Here is a tiny trained network, its code and every weight. The questions are about switching its units off for an input and a target symbol, where a switched-off unit gives its printed mean instead of its output.

import numpy as np


def w(rows, s, z=0):
    codes = np.array(rows[::2]) - 128.0
    scale = np.full(codes.shape[1], s)
    scale[-1] = z or s
    return codes * scale


def f(y):
    return y / 2 * (1 + np.tanh(0.7978845608 * (y + 0.044715 * y**3)))


def softmax(a):
    e = np.exp(a - a.max(-1, keepdims=True))
    return e / e.sum(-1, keepdims=True)


def log_softmax(a):
    a = a - a.max(-1, keepdims=True)
    return a - np.log(np.exp(a).sum(-1, keepdims=True))


def net(x, mask):
    ids = ['εζλμξω'.index(c) for c in x.split()]
    T = len(ids)
    res = E[ids] + P[:T]
    u = 0
    for l in range(2):
        q, k, v = (res @ M[l].T for M in (Q, K, V))
        z = softmax(np.where(np.tri(T) > 0, q @ k.T / 3**0.5, -1e9)) @ v
        res = res + np.where(mask[u], z, O[l][:, -1]) @ O[l][:, :-1]
        u += 1
        y = f(res @ A[l][:, :-1].T + A[l][:, -1])
        res = res + np.where(mask[u : u + 8], y, B[l][:, -1]) @ B[l][:, :-1]
        u += 8
    return log_softmax(res[-1] @ U[:, :-1].T + U[:, -1])


Q, K, V, O, A, B = {}, {}, {}, {}, {}, {}
E = w([
[95,139,149,74],'ε',
[38,192,113,23],'ζ',
[100,2,121,134],'λ',
[196,131,193,149],'μ',
[89,193,58,160],'ξ',
[182,57,134,213],'ω',
],0.014)
P = w([
[123,156,119,151],'0',
[165,126,94,130],'1',
[101,149,147,183],'2',
[179,137,58,104],'3',
[77,149,176,190],'4',
[199,128,38,75],'5',
[61,134,210,199],'6',
[219,100,30,53],'7',
[43,103,254,227],'8',
[194,113,58,79],'9',
[156,73,163,141],'10',
[165,75,160,141],'11',
],0.0078)
Q[0] = w([
[223,137,51,82],'L0H0',
[18,167,253,202],'L0H0',
[178,117,68,55],'L0H0',
],0.018)
K[0] = w([
[60,157,193,209],'L0H0',
[250,128,27,57],'L0H0',
[61,146,208,168],'L0H0',
],0.018)
V[0] = w([
[72,154,69,216],'L0H0',
[164,2,42,149],'L0H0',
[50,142,166,63],'L0H0',
],0.0091)
O[0] = w([
[210,52,178,113,254],'L0H0',
[255,122,68,45,211],'L0H0',
[118,200,187,155,95],'L0H0',
],0.0093,0.0044)
A[0] = w([
[133,108,196,62,127],'L0N0',
[114,11,164,113,254],'L0N1',
[134,85,114,168,108],'L0N2',
[129,109,146,172,62],'L0N3',
[105,172,158,38,104],'L0N4',
[168,225,149,78,181],'L0N5',
[195,140,126,91,147],'L0N6',
[57,73,123,105,162],'L0N7',
],0.012,0.0033)
B[0] = w([
[139,236,146,75,156],'L0N0',
[70,222,170,117,244],'L0N1',
[101,7,92,107,159],'L0N2',
[151,46,66,113,135],'L0N3',
[240,148,92,47,138],'L0N4',
[161,92,165,250,158],'L0N5',
[72,119,148,196,202],'L0N6',
[133,102,62,12,153],'L0N7',
],0.011)
Q[1] = w([
[154,3,253,64],'L1H0',
[111,128,48,84],'L1H0',
[212,166,154,99],'L1H0',
],0.0059)
K[1] = w([
[181,59,2,181],'L1H0',
[137,119,208,169],'L1H0',
[25,178,101,158],'L1H0',
],0.0065)
V[1] = w([
[61,59,237,130],'L1H0',
[207,157,183,174],'L1H0',
[87,197,39,252],'L1H0',
],0.012)
O[1] = w([
[58,96,218,144,254],'L1H0',
[213,146,195,187,50],'L1H0',
[127,114,85,250,203],'L1H0',
],0.013,0.0034)
A[1] = w([
[119,130,152,165,94],'L1N0',
[164,112,115,173,69],'L1N1',
[117,105,86,180,164],'L1N2',
[108,158,53,113,148],'L1N3',
[115,152,147,97,78],'L1N4',
[169,5,124,114,69],'L1N5',
[169,144,135,89,2],'L1N6',
[77,147,133,128,132],'L1N7',
],0.017,0.0091)
B[1] = w([
[193,37,165,119,179],'L1N0',
[57,55,151,32,177],'L1N1',
[115,249,81,182,253],'L1N2',
[160,84,154,107,175],'L1N3',
[172,167,170,178,179],'L1N4',
[182,16,118,66,151],'L1N5',
[174,22,55,116,140],'L1N6',
[112,62,63,122,225],'L1N7',
],0.013,0.011)
U = w([
[210,122,82,58,127],'ε',
[108,172,44,159,198],'ζ',
[154,1,43,165,4],'λ',
[128,60,222,187,106],'μ',
[25,61,102,57,83],'ξ',
[87,190,199,56,186],'ω',
],0.0065,0.0036)

Each question gives the input, a string of symbols that net reads in full, and the target symbol t.
The units are the heads (3 rows each of Q, K, V and O) and the neurons (one row each of A and B). Each row of codes is followed by its name. A weight is (code - 128) times the scale printed after its matrix; where a second scale follows, it is the last column's (O, A, B and U).
mask holds one flag per unit, layer by layer, with each layer's heads first. A switched-off unit (its flag False) gives its mean, the last column of its rows in O or B, instead of its output. The means were averaged over made-up inputs and are rounded, as every weight is.
A unit's drop is (log p(t) with every unit on - log p(t) with that unit switched off) / (log p(t) with every unit on - log p(t) with every unit switched off).
The circuit of an input: a set's keep is (log p(t) with only the set's units on - log p(t) with every unit switched off) / (log p(t) with every unit on - log p(t) with every unit switched off). Starting from the 12 units with the biggest drops (on a tie, the unit counted first), units are removed one at a time, each time the one whose removal leaves the highest keep (on an exact tie, the one counted first), for as long as the keep stays at least 0.8.
units of the circuit, in order: the units of the circuit, biggest drop first
most important unit: the unit with the biggest drop
top k neurons: the k neurons with the biggest drops, biggest first
k most important neurons of layer l: the k neurons of layer l with the biggest drops, biggest first
input ε ω ε ξ ξ λ ξ ω ω ξ, target λ: 3 most important neurons of layer 1	[L1N5; L1N1; L1N4]
input λ λ λ ζ λ λ ε ξ ω ξ λ, target ω: most important unit	L0N1
input ε λ ξ ξ μ ε ζ ζ, target ε: 2 most important neurons of layer 1	[L1N6; L1N2]
input ξ ξ λ ξ ξ ξ ξ ξ ε, target ω: 2 most important neurons of layer 0	[L0N0; L0N1]
input ξ ξ ξ ω ξ, target λ: top 4 neurons	[L0N1; L1N5; L0N0; L1N4]
input λ ζ ξ ω λ λ ζ, target ζ: units of the circuit, in order	[L0H0; L1H0]
input ζ ξ ε λ μ ξ ω λ, target μ: top 4 neurons	[L0N1; L0N5; L0N2; L0N6]
input ξ ε ε ε λ ξ μ ζ μ ξ, target μ: units of the circuit, in order	[L1H0; L0H0]
input μ ζ ω ξ λ ξ ξ μ ζ μ, target ε: 2 most important neurons of layer 1	[L1N3; L1N7]
input λ μ μ ξ λ ξ, target ξ: units of the circuit, in order	[L0N1; L1H0; L0H0; L0N2]
input ξ λ μ λ ξ μ, target ξ: top 4 neurons	[L0N7; L0N0; L1N7; L1N2]
input ξ ξ μ ω ζ ω, target ε: units of the circuit, in order	[L1H0; L0N4; L0H0]
input ξ ξ ζ μ, target μ: units of the circuit, in order	[L0H0; L1N0]
input ξ ξ ξ ξ ε ξ ξ λ ξ ζ ζ ζ, target ε: top 2 neurons	[L0N1; L0N6]
input ξ ω ω ζ ξ ε ξ λ, target ξ: most important unit	L1N7
input λ ξ ξ ζ ζ ξ, target ε: top 4 neurons	[L0N4; L0N1; L0N0; L0N6]
input ω μ λ ξ ξ λ, target ζ: 3 most important neurons of layer 0	[L0N1; L0N2; L0N5]
input λ λ ξ ξ μ ω λ ε, target ω: top 3 neurons	[L0N6; L0N0; L0N2]
input λ ξ λ ξ λ λ ξ λ, target ζ: top 2 neurons	[L0N1; L1N2]
input ω μ ξ μ, target ζ: most important neuron of layer 0	[L0N1]
input ξ ξ μ λ λ ζ μ λ, target ε: 3 most important neurons of layer 0	[L0N5; L0N4; L0N2]
input ξ ξ ξ λ ξ ξ μ ξ, target μ: 4 most important neurons of layer 0	[L0N7; L0N4; L0N2; L0N0]
input ω λ μ λ ξ ξ ξ ω ω, target λ: 3 most important neurons of layer 0	[L0N2; L0N0; L0N6]
input λ ε λ, target ω: 2 most important neurons of layer 0	[L0N1; L0N4]
input μ ξ μ ξ ξ ξ ξ μ ω, target λ: top 4 neurons	[L1N5; L0N2; L0N3; L0N0]
input ω ξ ξ ξ ξ ξ λ λ λ ξ ξ ω, target ζ: 2 most important neurons of layer 1	[L1N2; L1N7]
input λ ξ ξ λ ζ ξ λ, target ε: 3 most important neurons of layer 0	[L0N4; L0N2; L0N1]
input λ μ λ ξ λ ω ξ λ ω ξ μ, target ξ: top 3 neurons	[L0N0; L0N7; L0N2]
input ξ ω λ μ ξ ζ λ, target μ: 4 most important neurons of layer 0	[L0N1; L0N5; L0N7; L0N3]
input ξ ξ λ ξ, target ξ: top neuron	[L0N1]
